Each row is shifted at random along 8 fixed directions that mean nothing.
Known rows, with every step that occurs
gedi/dugo/nagof/nanef/tata/mosisi: [-232  -10  -92 -177 -135 -160 -197 -189  -29  237    9   61   33  160
 -178   97 -108  169   79 -272  -64    8 -117  -83 -112   63 -288  208
  111  -43  -31    0   78  -66  -12  -89 -169  340  -38  -30 -157  -24
 -351   88  -25 -115  152   86 -138 -275  -38 -279 -144 -316  -96  139
 -483 -106    3 -134  -35  -42 -228  212]
pakug/nagof/tata/bolaz: [  12  347  294  -50  109  199 -213  -89  111 -255   61  -81 -230  -85
  196 -104 -177 -258  -95   11 -369 -143 -333  127  105   96 -215   96
   60   99   94  -57   -6  -32  134   -1  -35  238  -38  273   28    1
  254   64   10  154  -65 -313  142   92  247 -121 -199   45 -148  151
  -99  470 -189 -205  307   69   50  -16]
dugo/bolaz/pakug/nagof: [ 237  118  156   38   79  101  322  118  268 -120   13 -180  -33  -77
  -56 -112  128 -183   12 -136 -103 -233 -339  381   19  -83 -112  178
 -100  197   87  -23  -71   66  -37  -56  132  193  205  -73  -58  -45
  108  -15 -151  149  114   34   47 -154  335  239  -76   44 -157  266
  -79  206  -39  -83  200 -133   34   83]
bolaz/nanef/gedi/dugo/nagof/tata/mosisi: [ -80 -105   10   33   -6  230 -188 -195   16   93  178    6  -93  245
 -101   70 -469  157  -50  130  176  -81  326  -17 -142 -235 -316  132
   75 -231 -295  100  107   68 -154  235 -256   87 -353  302   64  196
 -274  179  -51   86    3 -260   99   45 -111 -151 -182  -70 -248  140
  -36  -25 -293  272 -174  -94  -70   50]
tata/bolaz/nanef/dugo/nagof: [   1   64   96  -36  -37 -168   -8 -292 -458 -214 -171 -257  127  -39
  -82  -57 -209   47  -91   69   46  -70   33  -78   15  191  -56 -532
 -260   57   86 -195 -253   12  -63   88   40 -115  182  -67 -444 -261
  217  -57  276 -384 -201 -546  170   85   80  237 -132 -263  213  106
  103  161  370 -102  417  -99  104 -262]
gedi/dugo/nagof/nanef/tata/bolaz: [-173 -136 -105  -95  172   -2    0 -112  240 -168    5  226  -79   33
  107  289 -362 -124   -4  -13  -69  192  113 -356  -52  -11 -128  -92
   91  -30  103   40   67   25 -136 -118  -92  117 -157   93   38  -23
  227  158  -54   11  -86 -241  138   82  177  -82 -315   43 -124  245
  141   50  -23  204  305  159  -60  185]
bolaz/tata/pakug/nagof: [ -59   76   92  207   46  146  223 -100  446 -220  261   65  -81    0
  154  -62  137 -367 -120  197 -130 -293 -314   84  287 -106   -8  250
  -59  350  -74  -34 -155  150 -194    6  -81 -196  -16  230  -17  -12
  401  155 -114   85 -151 -129   77   43  329  -28 -296  199 -439  317
   41   79 -339   70   79  147   36  271]
mosisi/nanef/tata/pakug/nagof: [  77  -18 -146  -79 -239 -142   27   34    2  352  212 -109   15 -131
  231  -77  625  -91 -147 -223 -354 -197 -287  -69  101   51  187  215
  118  207   26 -103   17 -167  -54 -150  -45   87  238  -27   29    9
  108 -131  -54  -90  126  261 -121   40  325 -150  -83  246  -39   36
 -382    8 -117 -179 -290  183 -149  109]
pakug/nagof/nanef/gedi/dugo/bolaz/tata/mosisi: [ -24   50  111  -57 -385 -240 -292 -252 -482  323    0 -154  -90  139
  -97   -6  -78  416   96 -233  137   -5  265    8   58   17  -45   63
   57 -173 -280  281  -67  -18   54  -16 -179  291 -126  -56   -5  -97
 -581   66  152 -155  156  308   41 -148 -124 -274  198 -281   84 -244
 -258  -38   23   -2 -356  -40  -37 -114]
pakug/nagof/nanef/bolaz/tata: [ 247  306  326 -105  218  196   73   31 -109 -633 -199 -124   -9 -380
 -272 -108 -347 -161  332  283   -5 -179  182   30 -195 -261 -129 -161
  157 -160 -202  158 -248  256 -116  189  -14   57  -36  153  291  211
  195  151   27  135 -133  -57  473  313  -97  197  142   33 -194  307
  536  309   59  269  224 -331   46 -183]
mosisi/nagof/tata/pakug/bolaz/nanef/dugo: [ 198 -148  -33 -225  177  -69   92  179   -2  257   94 -152  290   25
  183 -201  166   91  -72   22 -301 -164 -211  124 -409   32  123  161
  -87  286  119 -167  152 -397   16  203 -104  198  192   -5  -57   54
  200 -249   53  204 -108 -202  -52  212  312  -91    6  137  -34 -112
 -262  119 -277   19   -8 -166  -45  -29]
gedi/mosisi/nagof/nanef/bolaz/tata/pakug: [ 108  -76   73 -193  313  -14   37  123 -123 -356 -190  102  -32 -474
  -80  152  135 -170  311  116 -375  -98  221 -235 -178 -159 -145 -220
  149  -82   60  -46 -139  -19 -170  -61 -180  -31 -180 -155  -56  149
  417   25  -27  106   -7    3  139  254  156 -233   82   86  -88  316
  376  140 -210   94 -151  -63    2   43]
dugo/nagof/tata/mosisi/nanef/gedi: [-109  -91 -212  -82  -54   20   -7  -95   12   80 -102   20  -87  -81
 -109   88    5   21   45 -111   24  127  173 -111  -78 -145 -257   21
   88 -216 -113  -39  178   40 -196  -69    5    3 -121  -89  -47  136
 -200  -78 -146 -135  158  -63 -151  -79  -77   -8   14   82  -61  278
  -44  -67   63   34 -216 -155 -224   99]
nanef/nagof/tata/pakug/bolaz/mosisi: [ 174  248  190  -77 -188  -28  -99   52 -252  121   70 -261  -86  -74
  260 -178  226 -154 -133   37 -397 -266   58  153  -79    0  -97   92
  148  139 -179 -104  123   14  149   40 -183  241  -27   -8  -21 -121
   75 -109   -8  -71    1  -13   -9  251  213  -84   72   46   11  -68
   72  277 -186  -92  -86  -19    8 -267]
gedi/bolaz/tata/nagof/nanef/mosisi/pakug: [  -1  -77   -6 -111   94 -175  -64  224   47  352 -155   67  199   66
 -169 -180  299  273  231 -157   90 -131 -338  -29 -170  140  134  153
   98  -30  194   29  107 -205  137 -103   73   96  284    3 -225  153
 -187 -237  -10  157  141  364 -259 -360  -55 -197  318 -129   15 -117
 -430 -226   13 -199 -312  -94  -11   87]
tata/bolaz/pakug/nagof/nanef: [ 180  330  358 -100 -623 -245 -217 -165 -460  -86    1  -91 -335 -174
  193  254  -16 -159 -180   81   92  289  543 -241  326   20   76 -182
   59 -391 -357  308 -286  217   90 -180   80   31 -192   27  322 -153
 -228   96  323 -386  197  495  301  320 -187  149  -62 -320  304 -483
  147   97  345  143 -221  226   12 -285]
nanef/gedi/dugo/bolaz/tata/pakug: [ 155  -67   93 -280  362  -59   48  101  -10   55  102  -96  203    9
  -37  -96   -1  227  156 -326 -119 -145  158  110  -85 -230 -133   22
  181  112   63  103   64 -358 -142 -256 -111  457  -22 -323 -150   70
 -236 -167  -36  102  154  -23  -58 -180  359 -293   87   -5  -51   13
  110   12 -175   97 -289 -136  -13   45]
dugo/nagof/nanef/gedi/mosisi/bolaz/tata: [-215  -64  -66  259  -35  117  -65  -75 -180 -257  -91   69 -181  117
  -75   74 -215   17   57  260  200   74   57 -177  246  114   44 -158
  -89 -234  -56   26   10  295  -48  271  -63 -365 -238  151  138  -71
   50  152  -33   -5 -233 -204  -95   31 -255   99  -71   17   12  228
  283 -143  289   43  148   12  112   95]
nanef/nagof/tata/bolaz: [ 156  222  302 -343  104  -49 -188    4  -33  205   -8  -61   21   61
   77 -108  -17   36   61 -147   22  -38  -89  -44 -112   53  -86   55
  184  106   78    5   56 -252  175  -74  -71  504  169  174   45  168
 -227 -130  173   63  134 -107  155  -84 -130 -218   84  -72  148  -83
 -260  139   21    0  -43   31   87 -282]
nagof/nanef/gedi/dugo/bolaz/tata: [-285   36  -34  169 -397   25  -49 -126 -376  462  200  -32  -87  259
 -158 -108  -33  358   52  -87   18 -303 -336   -6  -34  185 -128  320
  -48    2  186 -130    0  -98 -224  294 -290  -57  127  235  -71    0
 -150   61   10  125 -176    8  -22 -201   97   12 -156  -98 -127  182
 -416 -246  205    4  196 -176  142  220]
nagof/nanef/mosisi/pakug: [-164  230   49  132 -386  115 -188   83 -232  212   98 -130  -39   40
 -145 -234  147   91 -130  179   69 -173 -353 -160   49   57  -11  139
   58 -268  -12  -34   84   38  -21   45   17 -333  -11  296 -277  245
 -149   12  -95   82  -90  152 -284 -123 -100  -28  -29 -261 -269 -211
 -522 -183  126 -326  -37 -142   39  133]
nanef/dugo/bolaz/tata/mosisi/pakug/nagof: [ -65  -67  -14  276  146 -117  227 -133  320 -142 -113   27  105  122
 -229 -108   54   66  173  -55  339  -38 -486  132  230   29  316   25
 -179  323  -34   -3 -232   63    2   -5  149 -153  274   57 -182   -3
   96   62   19   17 -112  -47  -85 -351  -84   72   37   41 -196   25
 -270 -127 -130 -195  133  110  139  135]
mosisi/nagof/tata/pakug/bolaz/nanef: [ 530   86  377 -186   75  371  -48  264   42  -77  303 -291  -41  -76
  200 -197 -105 -103 -243  241 -196 -513  131  267 -105 -140 -201  187
   93 -158 -247  178  115  -37   97  265  -64  274 -141  222  127  251
  -86  -86 -107  268   -6 -184  108  388  402   58 -167   82 -185   22
  166  389 -350  165 -283 -238  -25 -107]
gedi/mosisi/pakug/nagof/nanef: [  56  149  -64  174  334  233 -114   70  171 -485 -140   26   10 -321
  -12 -158  139 -208  111  115 -410   59 -228  179  -74   69  105 -108
 -121   13  479 -203  -56  -39   42    8  230 -314  211  -19 -139  -61
  607  -39 -105  142 -102   40   -2  160  190   91  281   37   18   87
  113  331 -207 -341  308 -163 -134  -43]
bolaz/pakug/nagof/nanef: [ 133  442  363 -125  -98   12   91  -87  163 -518 -144   -5 -128 -136
 -335  -19 -230 -286  147   74  239   86  -26  153  205   -7 -125   11
  -76 -108 -121  134 -343  307  134  -74  283   67  146   34  146  -14
 -121   70  143 -197  165  266  247  -94 -207  384  -78 -432  -49  -10
  212   99  294   -9  188 -171 -121  -63]
mosisi/nanef/bolaz/tata/pakug: [ 107  -97   53 -116  418 -117  121  137   93 -217    8   89  367 -156
  128  -54  268  -97   34   12  -40  -74  -70  -89  143  -35   56 -183
   85  253  124   58 -117 -281  -13 -283  -32  -10   74 -354  -66    6
  121 -123  152  -20 -134  -66  -43   85  -33 -206  217  264  222  -50
  365  -14   30   38 -178  188   81  -69]
nagof/nanef/gedi/mosisi/pakug/bolaz: [  44  195   23  227  106  174  -42   40  261 -268 -119  131   11  -35
  -22 -121  -43  -97  130  115  163  249  -19   60  154  -95  227 -134
   73   26  100  112   29   57   42 -150  236 -271  -23    0   82   72
   58   65 -108   33   -1   68 -103  -42  -32  109  170   29 -152 -203
   84   52  -44 -107  206  -95   50   34]
tata/nagof/nanef/gedi: [-211  286    7 -271 -167 -230    9 -325  112 -232 -133  117  -78  -39
  -76   55 -268 -264  157  -35  148  463  351  -69  181 -122  -76  -49
  119  -91 -119  102  -56  206  -62 -259  141   56  -98  -52   76 -103
 -211  -42   12 -305  196   96   67 -153 -208   74  -74 -347  -57   66
  132 -147  333   35   96  -96 -263   79]
nagof/nanef/bolaz/mosisi: [  61  193  101 -249   69  -78  -21  132 -243 -194 -233  -90   63 -267
   40   -5  117 -105   27  -73 -334  103  100  122 -208   -9 -264 -133
   84  -57    3   -3  112   54  164 -154   32  276 -151 -431  -90 -235
   -2  -30  -50  -12    9  132  -32  140  -93  -13  228 -129  273  -73
  269  263  245  -75  105 -117 -104 -188]
dugo/nagof/nanef/mosisi: [ -97 -154 -165  -39  -59  -89   19  158   28   70  -52   77  153   93
  -66  124  -81   44  -77   82  270  150  188 -159 -307   -8 -149  -51
  -28 -150   59   83  207   87   20 -184   75   -9 -123  -54 -100   34
 -301   48  -63  -25   84  238  -79   49 -121   27  240  -63   31 -125
  -64 -206   33  135   15  -99  -59 -135]
tata/nagof/nanef/dugo: [-151  -79  -20 -199  246   86   92   23  414  260   45  127  140  201
   -4    8 -279   31   85    7 -148  -18 -244   36 -547 -170 -150  333
  -29  190  199  -53  174 -193 -188   58   19  243  -24  372 -250  169
  131  -34 -181  302   39  -76  -32  -92  269  -18 -157 -257 -466  243
 -476  -10 -338  221  238 -344 -267  318]
bolaz/tata/pakug/nagof/nanef: [ 182  344  235 -172 -485 -285 -435  -90 -665  102  172 -334  -65 -164
  260 -178  341    3 -196  -48 -449 -157   67   84  156  249  104   20
   61  -98   57   18 -138 -181  199  -86  -65  161  175  -43   31 -238
  -93 -168  309 -217   50  389   51  309  210 -148  212 -211  331 -402
 -183  211   97 -326 -246   46 -114 -326]
dugo/bolaz/nanef/gedi/mosisi/pakug/nagof: [  -5   63 -103  375   76   53  246 -212   96 -470 -284  104  -21 -163
 -368  -85  113  -67  324   62  519  225  -13  -26  414   25  435 -419
 -195   85   49  -44 -409  298  -30   13  270 -585  291  -87   24  -13
  264   95   45 -227  -59   38  156 -201 -338  328  124   86   84   19
  332 -120  208 -131  202   81  200  -83]
pakug/bolaz/mosisi/nagof: [  84   80   10  134 -359  169  -80  127   17  285  288 -237  -35  221
  396 -241  261    2 -583  154  -84 -220 -412  399  246  276  220  244
 -190  155 -225  -43  181  174  356  292  168 -204  -10  168 -224 -203
 -176   57 -108   97 -244 -256 -290  -53  -82  133  -16   60   62 -254
 -331  -17   96 -262  -67  160  188 -119]
tata/mosisi/nanef/gedi/nagof: [-276 -151 -244   46  -95   77  186 -115  303  407 -197  401 -124 -148
 -215  265  215   -5  153 -153  171  162  160 -163  -68 -161  -53   44
    8  -26    9 -104  -59  217 -378  -52  110 -345   11   -2  -47  226
   19   54 -217 -155  335  151   70 -427 -214   38 -146  -18 -213  392
 -155 -287  150  203 -189  -84  -57  378]
gedi/mosisi/nanef/tata/pakug: [ -64  142  -15 -168   39  175 -166  -31  -90 -188  122  -49    4 -100
   -2  -31   72  -79  -39  -73 -115   -7  -30 -200  381  -73  -99 -121
  175  -72 -144   73  -32  -54   19 -220   16   -1 -212  -63  -73  124
 -119  111  -69 -149   89   -3 -230  -97  -10 -247 -244 -110  -82   -8
   94   -7   53 -180 -202  116 -135  184]
tata/pakug/bolaz/mosisi: [ -28  109   69  313  115  160  233   44  165  -95   -5  141   21 -148
  277  -19  310 -306 -111  133 -242 -232  -83   36  -23   10 -128   -4
  -17  312   24 -149  -66   71 -137  -79 -128 -241   -3 -153 -194 -137
  500   30  -84 -126 -215 -110   66  242  205   56   52  311   -7  156
  356  250 -210   90  139  108  226  -85]
gedi/dugo/nagof/nanef: [ -64   13  126 -230 -544 -123 -234  -11 -443  327  -30   12 -501 -294
  -50  613  -74  147  -93 -368 -536  101  441 -249 -383 -150 -579   20
  176 -647    3 -146  109   63 -349  -78    9  344 -447  -62 -133  -87
 -205    1 -182 -231  549  367   -3  104  462  179 -477 -548  -67  231
 -493   79  105  164 -104 -334 -313  239]
dugo/bolaz/nanef/tata: [ -92   46 -154  152 -153  200  235  -58 -305   -7  189  -85   83  -47
   14  -71   84  -72  -15  119   44 -270  -97 -187   46   89 -100   51
   42  -28   22 -159  -94   13 -326  259 -288 -195  196   89  186  117
  195  123  -66   -8 -318 -160  152  208  -33  111 -264  338  125  362
  132  -59  293   79  291   54  247   44]
gedi/bolaz/mosisi/pakug/nagof/nanef/dugo: [ 121  204  125 -146 -134   89 -227   70 -356  112  -87 -304 -106  -50
 -117 -180 -143  281   34   42 -161  -35   39   34 -256  -92  186 -113
    6 -198 -176   97   37   -1  102  164  213  125  -27  260  -66   58
   25   32  -26  139   47  106   53  101  116   63   70 -371 -184 -313
 -208  239  -18  -40   48 -301 -160  -89]
nagof/tata/mosisi/bolaz/nanef: [ -26   60  224  191  -91  285 -152   13 -272   49  141  -79 -105   50
  143  -88    2  -11 -254  269   -6 -325 -102  -85  164  197 -205   39
  -75 -287 -125   33   -9   24   65  369 -206 -177 -180  190   50   58
    5   -4   25   39 -257 -271  -21  258 -224  -42 -183    0  179   41
   25  196  150  -69  -78   43  133  -28]

Rows
[-105    5 -153  182   39   48  222   64  295   17 -130  314 -234  -96
 -176  152  194  -75  312  -85  138  166  -91  -73  -47  -98  192  187
  166   16  -58 -198  -39  129 -149   83   43 -105  169  137  496  209
  221   42  -93  114  123  245  126  -79 -233  143  -52  390  -45  157
  -11 -176  -66  152  -30  166  144  112]	nanef/gedi/bolaz/mosisi/pakug/nagof/tata
[  22  134  -29   21  124   24   87  -83 -123 -563 -109 -163   84  -62
 -234 -157 -416  -69   42  146  180  239  138  154  262   46  181 -394
 -213  -81   73  -19 -237  130  126   80  221 -344  135 -174  -48 -172
  115   19  161  -91 -236 -379  138  -83 -255  315   73 -198  175 -116
  547  -58  443 -185  429  -52  116 -178]	mosisi/nagof/nanef/gedi/dugo/bolaz/pakug
[ -22  -96  -82  133  -56  157   76  -28 -109   -5   45 -103  -91   17
 -136  -31 -263   41    4  205   18  -84  147  -25  -79  -90  -32  -42
 -117 -190  -15   18  -51   89 -160  231 -121 -299  -66  136 -121   83
  171   99  -56  164 -212 -262  123   43   14   80  -32  -69 -185  142
  164  -48   10   50  130 -124   79   58]	tata/mosisi/nagof/nanef/gedi/dugo/bolaz/pakug
[  67   32  237 -101 -308   19 -177 -110 -505  721  -59  -50 -140    0
 -411   47   45  469  327 -204  167 -397  151 -223 -486  -43 -307  162
  183 -255 -129  -74 -138 -139 -162  325 -402  332  131  332  -20  428
 -394  -39  118  -54  275  208  323  -87 -265 -153   41 -257   -2  168
 -553  -49 -118  199 -356 -278   90 -198]	gedi/dugo/bolaz/nanef/nagof/tata/mosisi
[-141   48    3   60 -303 -209   66  -12 -222  -27 -116   -4  -48  -30
 -313  -35   10    3  195  133  292 -156  -44 -229  -54  156  -30  -15
  -56  -51  -36   92 -149  227   85  -68 -102  -94   81  112  -24   70
 -110   89   88  -93  -23  385  113   18  -77   -6  171 -106 -152  -31
   -8 -156   10  -44   60  -56   37  -96]	dugo/bolaz/tata/pakug/nagof/nanef/mosisi
[  -6 -166  106  119  -43   84  182   77  253   84 -202  329 -215    5
 -394  382  -77  172  109 -216  444  -74  -40 -141   13   46 -171  -52
  -41 -137 -208  -23 -187  257   68   30  218    1  -32   -7  -49  129
 -272   -3   23 -346  291  206   -5 -255 -214  488 -247 -125  -22  141
  123 -197   66  302 -229  -31  -15   70]	gedi/dugo/nagof/tata/pakug/bolaz/mosisi/nanef
[ -25 -114  -32   44 -104   40  -55   64 -423  122 -210  107 -220  -85
 -254  418 -217  312  148 -106  256  122  341 -283 -288  -23  -41 -295
   95 -376 -192 -170 -123   78 -113  196  101   22  -57  159  267  186
 -133   84  146 -199  188   81  211  132 -352  348  -90   48  307   33
   67 -147  205  357  -50   21  190 -244]	gedi/bolaz/mosisi/nanef/dugo/nagof/tata
[  64  114   91  -13    3   65  120   57  219  215  -18  100  -36  125
  -91 -117   50  -48  131  -26  140 -204   15  225 -117  -65   -1  236
  130  247 -157    3   26  151   66   20  -89  180  119   89  140  141
 -104  -15  -35   32  111  115   97 -155    1   28   33  101 -208   45
  130  -40 -172  160 -130  -43  102  -34]	nanef/gedi/nagof/tata/pakug/bolaz/mosisi
[  99 -181  -43   35   74   82  -15  -23  -15    8   98   25  -34  103
  193  124 -252    2 -158  172  137  172  384 -234   48 -155   70 -143
   15 -165 -117   99   16  -58 -134   65 -126 -167 -154  104  201   87
  101   -8  181   -1 -118 -256  158  202  -99   58  -78  211   94  -99
  414  -70   42  364 -160  201  106 -100]	mosisi/nanef/gedi/dugo/nagof/tata/bolaz/pakug
[ -25 -102   84   69  -21 -189  -90 -166   14   81    8  103  168  359
  -36  116 -277  153  -24   20  503  102   76   33   13   98  -14   -6
  -54  113 -189  113  -77  -61  161    3  -81  188  -15   49  119  -21
 -440   87  292 -172    0  -41   37  -20 -367  -46   50  -33  211 -262
 -155 -152  -73  124  -40  186  132 -212]	pakug/bolaz/nanef/dugo/nagof/tata/mosisi
[-132  -52 -162  -75  -48 -201  153  -21 -121 -244    3   81  -39 -114
 -103  141   62 -203   93   38   42  -16   20 -251  204  191   78 -114
   61    9  -22 -109 -173  114   33 -107  -88  -76  143  -98   15    0
  137   51   70 -161 -162   25    4   72  -90  -11 -133   97  141  122
  283 -221  153 -141   54  305   89   -4]	dugo/bolaz/mosisi/nagof/nanef/tata/pakug
[  97 -433 -294  220  203  271  109  219  254  355   74  243   -9  149
  -35  253 -186  290   43  -21  218   12  310  -69 -604 -232   66  133
  120 -115   21 -133  224  -47 -245  306  -64  -32    7  265  363  332
   -4  -27 -100  180   49  -23  174  215  -45  320  110  541  -24  167
  120 -201 -359  625 -161  -87   91 -143]	pakug/bolaz/mosisi/nanef/gedi/dugo/nagof/tata
[  17 -362 -204   83  164   51 -119  186 -265  388  -27   -5  148   95
   23  194 -145  477  -37 -203  174  117  157  -10 -309   15  192 -224
  -53  -89  179   12   81 -315   31   12  154   68   11    7    8  159
 -225    7   37  149   70   36  -30   -1 -136  -11  244  166  329 -270
 -210 -108  -85   72  -25   52  178 -187]	gedi/nagof/tata/mosisi/nanef/dugo/bolaz
[-198 -284 -204  121 -198 -142  124  104  -36  332  -29  180  -56  -18
 -173  170  110  155  174   35   68 -102   78 -360 -407  -15  -25  132
  -16  -51   83   26   44   67 -152   -7 -230 -111  -75  125    0  133
   79   77  -87   97   52  454  109   99  159 -112  120   68 -295   49
 -152 -209 -317  237  -77  -81  -40  105]	gedi/dugo/bolaz/tata/pakug/nagof/nanef/mosisi
[  16  -21 -115  -55 -132   -7  -86  -89  121  257   88 -103   47   65
  189 -210  130  -60 -187   30 -172   10  116  298  164  -85  135  104
  -19  103  -20   50  206   66   -7   17   32 -115  -26  -69  -45 -103
  -13  -74 -186   90   99 -112 -157 -214  216 -197  -87  -64 -205  -44
 -128   17   -8 -196 -130  -71 -141  268]	tata/mosisi/pakug/bolaz/nanef/gedi/nagof
[  33  137   78   -4 -155 -164 -146   12 -364  429 -101 -118   82  102
  -80 -261  259  119   67  -49   96  -97 -129   55   71  204  230   51
   53  -38    5  -55  -94 -124  140  143 -171  -55  340   -7  141  104
 -174 -230  281  -64   -2    5  -17 -213 -466 -144  224  -43  292 -172
 -200 -156  419 -276 -239   92  220 -165]	nanef/gedi/nagof/tata/mosisi/bolaz/pakug
[ 155   52   46  156 -169  -82  112  -77 -307   69 -167 -274   -2 -179
 -114 -124  218   68   47  -57  -28 -189 -167   51   -6   73  138 -168
 -196   65  -23  -44 -282   14  -16   68   51 -145  294  -41 -184  -51
  196  -58  137 -170  -19   49  127   22   47  186  162   -5   70   22
  -87  175   71 -165   50  -64   72 -177]	tata/mosisi/nanef/dugo/bolaz/pakug/nagof
[ -68 -184 -201  279  200  187  170    8  269 -218   -9  153  -66   24
 -234  148 -457  154  145   10  390  309  315  -91  -29 -266  295 -277
  -10 -150   97  110  -53  120 -180  -17  267 -291  -71  105  135  129
   80  153 -177  139  -42  -82  193  -32  -20  321   15   96 -179  -44
  268 -156  -55  230  326  -59   75   47]	mosisi/pakug/nagof/nanef/gedi/dugo/bolaz
[ 115 -157   -6  161  215  145  -58   78   23   86   79  -90  135  317
  -35 -151 -316  163  -72  229  377  -12  199  -23  -20 -122  247  -85
   25 -153 -187  175   47  -24   50  241 -112 -155  -37  201  204  195
 -140  -39  140  141 -207 -365   59   48 -404    9  167  119   42 -164
  237 -146   68  165 -156   80  177 -195]	nanef/gedi/dugo/nagof/tata/mosisi/bolaz/pakug
[ 116  196   -4   59 -216 -142 -184 -223 -337   42 -150 -217  -40 -194
   76 -310  540   43   39 -114 -183   67 -135   31  334  177  362 -225
 -100   89  106  -74 -146  -42  116  -40   53 -242  258 -168 -195 -202
  216 -149  114 -206   34   99  -68 -106   52 -127  200  -51  178 -226
 -156  173  143 -445 -163   70   -5 -122]	tata/bolaz/nanef/gedi/mosisi/pakug/nagof
[ 214  149  252  119 -122   65   32  -27 -281   69 -108  107   21 -179
 -228 -113  317   36  222  113  244 -355  -82  -81   11  296   73 -122
  -72   53   71 -147 -438  -16   65  268 -144 -248  409   88   60  200
  106  -93  320 -251  -36   98  327  120 -241  168   85   52  260   21
  103   18   92   28 -135  -31  320 -308]	gedi/mosisi/nagof/tata/pakug/bolaz/nanef
